Below are the code and all the weights of a small trained network. Each question names an input and a class and asks about switching units off, where a switched-off unit gives its printed mean instead of its output.

import numpy as np


def w(rows, s, z=0):
    codes = np.array(rows[::2]) - 128.0
    scale = np.full(codes.shape[1], s)
    scale[-1] = z or s
    return codes * scale


def f(y):
    return np.maximum(y, 0)


def log_softmax(a):
    a = a - a.max(-1, keepdims=True)
    return a - np.log(np.exp(a).sum(-1, keepdims=True))


def net(x, mask):
    res = np.array(x, float).reshape(1, 6) / 4 @ E
    y = f(res @ A[0][:, :-1].T + A[0][:, -1])
    res = res + np.where(mask, y, B[0][:, -1]) @ B[0][:, :-1]
    return log_softmax(res[-1] @ U[:, :-1].T + U[:, -1])


A, B = {}, {}
E = w([
[201,54,2,62,176,244],'x0',
[128,131,129,126,127,130],'x1',
[126,130,129,127,128,128],'x2',
[249,145,99,137,11,96],'x3',
[75,34,197,28,22,138],'x4',
[218,114,195,43,217,56],'x5',
],0.0075)
A[0] = w([
[210,107,101,153,56,110,57],'neuron 0',
[86,135,218,180,72,30,126],'neuron 1',
[171,200,86,190,201,112,111],'neuron 2',
[191,142,146,79,139,82,27],'neuron 3',
[189,101,160,30,184,50,75],'neuron 4',
[172,81,186,42,198,83,60],'neuron 5',
[231,139,107,140,26,97,80],'neuron 6',
[181,139,65,65,117,184,145],'neuron 7',
[155,162,101,161,32,151,81],'neuron 8',
[29,147,157,112,200,190,3],'neuron 9',
[95,44,156,9,53,150,69],'neuron 10',
[8,89,129,112,243,148,63],'neuron 11',
[145,208,43,192,190,132,53],'neuron 12',
[119,76,77,118,168,198,109],'neuron 13',
[70,45,188,22,60,105,116],'neuron 14',
[201,77,52,80,116,190,114],'neuron 15',
[185,108,175,60,185,98,106],'neuron 16',
[58,129,58,184,73,196,75],'neuron 17',
[72,115,94,199,84,155,72],'neuron 18',
[113,94,146,71,103,122,107],'neuron 19',
[191,85,111,101,155,201,62],'neuron 20',
[193,66,71,101,146,228,103],'neuron 21',
[14,90,121,162,190,176,77],'neuron 22',
[139,52,40,53,193,219,88],'neuron 23',
[238,163,66,144,2,107,75],'neuron 24',
[180,158,87,206,224,109,92],'neuron 25',
[49,97,121,152,23,227,60],'neuron 26',
[194,154,125,148,87,103,61],'neuron 27',
[108,43,185,76,76,171,73],'neuron 28',
[62,142,84,189,79,218,77],'neuron 29',
[149,40,108,139,170,196,93],'neuron 30',
[193,121,192,60,192,121,72],'neuron 31',
[121,226,204,157,127,92,134],'neuron 32',
],0.0081,0.0023)
B[0] = w([
[161,55,192,72,181,151,181],'neuron 0',
[19,209,193,213,85,128,245],'neuron 1',
[162,62,58,199,60,222,218],'neuron 2',
[133,174,112,94,160,91,176],'neuron 3',
[141,189,66,96,134,62,227],'neuron 4',
[161,184,68,94,157,65,223],'neuron 5',
[160,63,231,64,192,162,201],'neuron 6',
[49,186,184,163,117,106,206],'neuron 7',
[181,112,161,75,198,85,180],'neuron 8',
[161,55,193,77,212,146,206],'neuron 9',
[169,72,63,189,66,191,242],'neuron 10',
[199,3,232,49,173,164,237],'neuron 11',
[170,94,68,156,91,183,215],'neuron 12',
[104,156,191,173,125,88,203],'neuron 13',
[161,97,84,196,66,193,252],'neuron 14',
[56,146,194,200,134,106,229],'neuron 15',
[142,197,66,103,137,90,211],'neuron 16',
[166,243,52,84,159,40,216],'neuron 17',
[103,180,80,87,170,64,191],'neuron 18',
[151,110,66,163,128,177,178],'neuron 19',
[53,166,139,157,125,111,197],'neuron 20',
[60,186,185,168,97,123,233],'neuron 21',
[189,89,182,49,184,137,220],'neuron 22',
[55,145,171,165,104,122,254],'neuron 23',
[164,46,190,83,188,128,217],'neuron 24',
[178,88,63,170,52,199,221],'neuron 25',
[171,169,52,118,161,79,236],'neuron 26',
[141,95,176,119,140,142,165],'neuron 27',
[178,79,48,170,65,201,213],'neuron 28',
[143,208,53,60,184,49,215],'neuron 29',
[58,146,184,160,115,93,196],'neuron 30',
[126,177,54,63,125,81,210],'neuron 31',
[49,155,163,181,63,137,216],'neuron 32',
],0.0066,0.0088)
U = w([
[8,163,205,192,99,101,213],'0',
[165,92,30,171,77,238,129],'1',
[139,180,39,46,161,17,3],'2',
[157,59,234,35,182,152,204],'3',
],0.012,0.00071)

Each question gives the input, the list of numbers given to net, and the class t.
The units are the neurons (one row each of A and B). Each row of codes is followed by its name. A weight is (code - 128) times the scale printed after its matrix; where a second scale follows, it is the last column's (A, B and U).
mask holds one flag per neuron, in row order. A switched-off neuron (its flag False) gives its mean, the last column of its row in B, instead of its output. The means were averaged over made-up inputs and are rounded, as every weight is.
A unit's drop is (log p(t) with every unit on - log p(t) with that unit switched off) / (log p(t) with every unit on - log p(t) with every unit switched off).
The circuit of an input: a set's keep is (log p(t) with only the set's units on - log p(t) with every unit switched off) / (log p(t) with every unit on - log p(t) with every unit switched off). Starting from the 12 units with the biggest drops (on a tie, the unit counted first), units are removed one at a time, each time the one whose removal leaves the highest keep (on an exact tie, the one counted first), for as long as the keep stays at least 0.8.
circuit, biggest first: the units of the circuit, biggest drop first
top k neurons: the k neurons with the biggest drops, biggest first
drop of u: that unit's drop, to one decimal
input [0,-2,0,7,-6,-5], class 3: circuit, biggest first -> (neuron 24; neuron 6)
input [7,-1,6,-7,1,7], class 0: circuit, biggest first -> (neuron 23; neuron 21)
input [-1,-2,-3,-8,-2,-8], class 2: top 2 neurons -> (neuron 17; neuron 29)
input [4,-4,6,8,1,5], class 3: circuit, biggest first -> (neuron 6)
input [-7,-4,3,1,-8,0], class 1: top 2 neurons -> (neuron 2; neuron 25)
input [-6,-8,2,7,6,4], class 3: top 3 neurons -> (neuron 6; neuron 24; neuron 0)
input [2,-5,-8,-7,2,-8], class 2: top 3 neurons -> (neuron 17; neuron 29; neuron 26)
input [-4,-7,2,-6,-6,-1], class 1: top 3 neurons -> (neuron 2; neuron 25; neuron 12)
input [4,-4,4,-8,2,-8], class 2: top 4 neurons -> (neuron 17; neuron 29; neuron 26; neuron 18)
input [7,0,-1,7,3,-3], class 0: top 3 neurons -> (neuron 15; neuron 21; neuron 7)
input [-7,-7,3,-7,-8,0], class 1: circuit, biggest first -> (neuron 2; neuron 25)
input [8,7,-5,-3,7,8], class 0: top 3 neurons -> (neuron 23; neuron 15; neuron 21)
input [5,-3,0,0,6,4], class 1: top 2 neurons -> (neuron 10; neuron 28)
input [5,0,-7,-6,-5,1], class 3: circuit, biggest first -> (neuron 11)
input [4,6,-2,-5,6,0], class 1: top 3 neurons -> (neuron 10; neuron 28; neuron 14)
input [-7,-2,-5,7,-3,-8], class 2: drop of neuron 18 -> 0.2
input [-4,-8,-2,-6,7,-6], class 1: drop of neuron 10 -> 0.1
input [7,-5,2,4,-7,-5], class 0: drop of neuron 7 -> 0.2
input [3,5,3,1,3,5], class 2: drop of neuron 5 -> 0.1
input [-4,7,7,6,3,1], class 3: circuit, biggest first -> (neuron 6)
